Below is a small trained network, with its code and all its weights. Each question gives an input and a class and asks what happens when units are switched off, that is, made to give their printed mean instead of their output.

import numpy as np


def w(rows, s, z=0):
    codes = np.array(rows[::2]) - 128.0
    scale = np.full(codes.shape[1], s)
    scale[-1] = z or s
    return codes * scale


def f(y):
    return np.maximum(y, 0)


def log_softmax(a):
    a = a - a.max(-1, keepdims=True)
    return a - np.log(np.exp(a).sum(-1, keepdims=True))


def net(x, mask):
    res = np.array(x, float).reshape(1, 7) / 4 @ E
    y = f(res @ A[0][:, :-1].T + A[0][:, -1])
    res = res + np.where(mask, y, B[0][:, -1]) @ B[0][:, :-1]
    return log_softmax(res[-1] @ U[:, :-1].T + U[:, -1])


A, B = {}, {}
E = w([
[124,117,154,157,116,134],'x0',
[162,93,60,179,193,167],'x1',
[46,67,142,135,137,41],'x2',
[127,61,120,37,138,115],'x3',
[78,184,118,109,227,89],'x4',
[154,120,210,90,189,162],'x5',
[61,159,120,120,114,250],'x6',
],0.011)
A[0] = w([
[135,76,129,35,253,44,110],'n1',
[38,183,204,81,122,76,254],'n2',
[104,107,221,118,171,115,196],'n3',
[51,147,85,160,82,115,197],'n4',
[196,103,16,134,81,191,235],'n5',
[96,168,75,123,221,80,202],'n6',
[171,62,103,154,88,46,139],'n7',
[144,86,79,103,108,192,138],'n8',
[175,142,149,114,62,216,120],'n9',
[127,147,205,168,143,197,147],'n10',
[168,95,179,89,96,164,131],'n11',
[101,60,97,104,164,157,110],'n12',
[130,84,168,117,170,48,134],'n13',
[92,96,114,164,150,54,194],'n14',
[95,122,213,83,191,106,185],'n15',
[239,97,153,154,95,137,130],'n16',
[159,55,99,164,91,144,200],'n17',
[131,171,130,57,179,90,197],'n18',
[74,126,138,64,131,202,112],'n19',
[203,223,116,227,167,145,244],'n20',
[96,26,104,127,87,83,154],'n21',
[137,86,166,163,98,120,138],'n22',
[213,109,160,115,147,159,48],'n23',
[156,114,56,145,141,102,32],'n24',
[123,120,106,210,146,226,178],'n25',
[232,158,178,79,136,162,151],'n26',
],0.012,0.0045)
B[0] = w([
[196,61,94,68,142,152,248],'n1',
[137,114,68,187,1,168,229],'n2',
[216,117,77,171,122,230,194],'n3',
[48,101,123,132,88,96,199],'n4',
[70,165,169,33,165,80,246],'n5',
[114,51,45,90,150,122,233],'n6',
[112,50,172,188,141,89,212],'n7',
[64,186,191,45,124,149,192],'n8',
[127,217,141,95,141,94,209],'n9',
[149,218,73,198,129,187,189],'n10',
[171,184,185,159,116,137,184],'n11',
[142,117,132,88,145,145,177],'n12',
[148,41,139,93,133,166,203],'n13',
[131,24,142,159,121,143,206],'n14',
[186,139,72,127,103,157,209],'n15',
[171,175,177,143,171,48,203],'n16',
[97,156,197,114,185,136,203],'n17',
[150,118,76,101,57,101,202],'n18',
[108,182,101,78,107,207,187],'n19',
[103,126,73,174,169,61,241],'n20',
[122,70,234,174,120,178,210],'n21',
[139,154,167,179,140,118,167],'n22',
[174,178,121,116,142,116,174],'n23',
[119,82,151,112,141,78,163],'n24',
[58,164,113,138,195,133,219],'n25',
[202,190,135,142,158,80,206],'n26',
],0.0093,0.015)
U = w([
[60,148,101,200,147,148,54],'0',
[80,127,126,159,10,118,213],'1',
[179,197,134,168,93,218,4],'2',
[197,200,182,113,152,69,215],'3',
[216,68,113,91,118,144,68],'4',
[132,72,239,183,127,134,238],'5',
[50,185,178,56,129,189,151],'6',
[137,110,86,118,194,75,67],'7',
],0.011,0.0014)

Each question gives the input, the list of numbers given to net, and the class t.
The units are the neurons (one row each of A and B). Each row of codes is followed by its name. A weight is (code - 128) times the scale printed after its matrix; where a second scale follows, it is the last column's (A, B and U).
mask holds one flag per neuron, in row order. A switched-off neuron (its flag False) gives its mean, the last column of its row in B, instead of its output. The means were averaged over made-up inputs and are rounded, as every weight is.
A unit's drop is (log p(t) with every unit on - log p(t) with that unit switched off) / (log p(t) with every unit on - log p(t) with every unit switched off).
The circuit of an input: a set's keep is (log p(t) with only the set's units on - log p(t) with every unit switched off) / (log p(t) with every unit on - log p(t) with every unit switched off). Starting from the 12 units with the biggest drops (on a tie, the unit counted first), units are removed one at a time, each time the one whose removal leaves the highest keep (on an exact tie, the one counted first), for as long as the keep stays at least 0.8.
units of the circuit, in order: the units of the circuit, biggest drop first
most important unit: the unit with the biggest drop
k most important neurons: the k neurons with the biggest drops, biggest first
drop of u: that unit's drop, to one decimal
input [-7,7,8,-1,1,-4,-3], class 5: units of the circuit, in order -> n21
input [7,-1,3,7,5,2,7], class 4: units of the circuit, in order -> n1; n25
input [-2,-2,-7,-2,0,-2,3], class 3: units of the circuit, in order -> n9; n2
input [-5,-3,-2,7,-4,4,2], class 2: 2 most important neurons -> n19; n20
input [-5,-4,8,6,-1,7,6], class 2: 2 most important neurons -> n19; n2
input [0,-2,-3,4,-5,-3,-6], class 3: 4 most important neurons -> n16; n14; n2; n5
input [-2,-2,-6,-8,8,-7,-4], class 7: 2 most important neurons -> n6; n20
input [3,1,-7,0,-6,2,5], class 3: 2 most important neurons -> n26; n16
input [2,7,-2,8,-7,-2,-3], class 3: 2 most important neurons -> n16; n5
input [-2,-1,-2,5,-7,-8,0], class 6: 2 most important neurons -> n5; n8
input [5,-8,-6,-8,4,-1,-7], class 1: 2 most important neurons -> n2; n5
input [-6,-8,8,-1,2,-4,-5], class 4: 2 most important neurons -> n1; n13
input [-3,1,5,8,-3,-1,-5], class 5: drop of n21 -> 1.2
input [0,-7,3,3,-1,-3,6], class 1: most important unit -> n2
input [4,8,-5,0,-1,-5,-6], class 3: drop of n17 -> 0.5
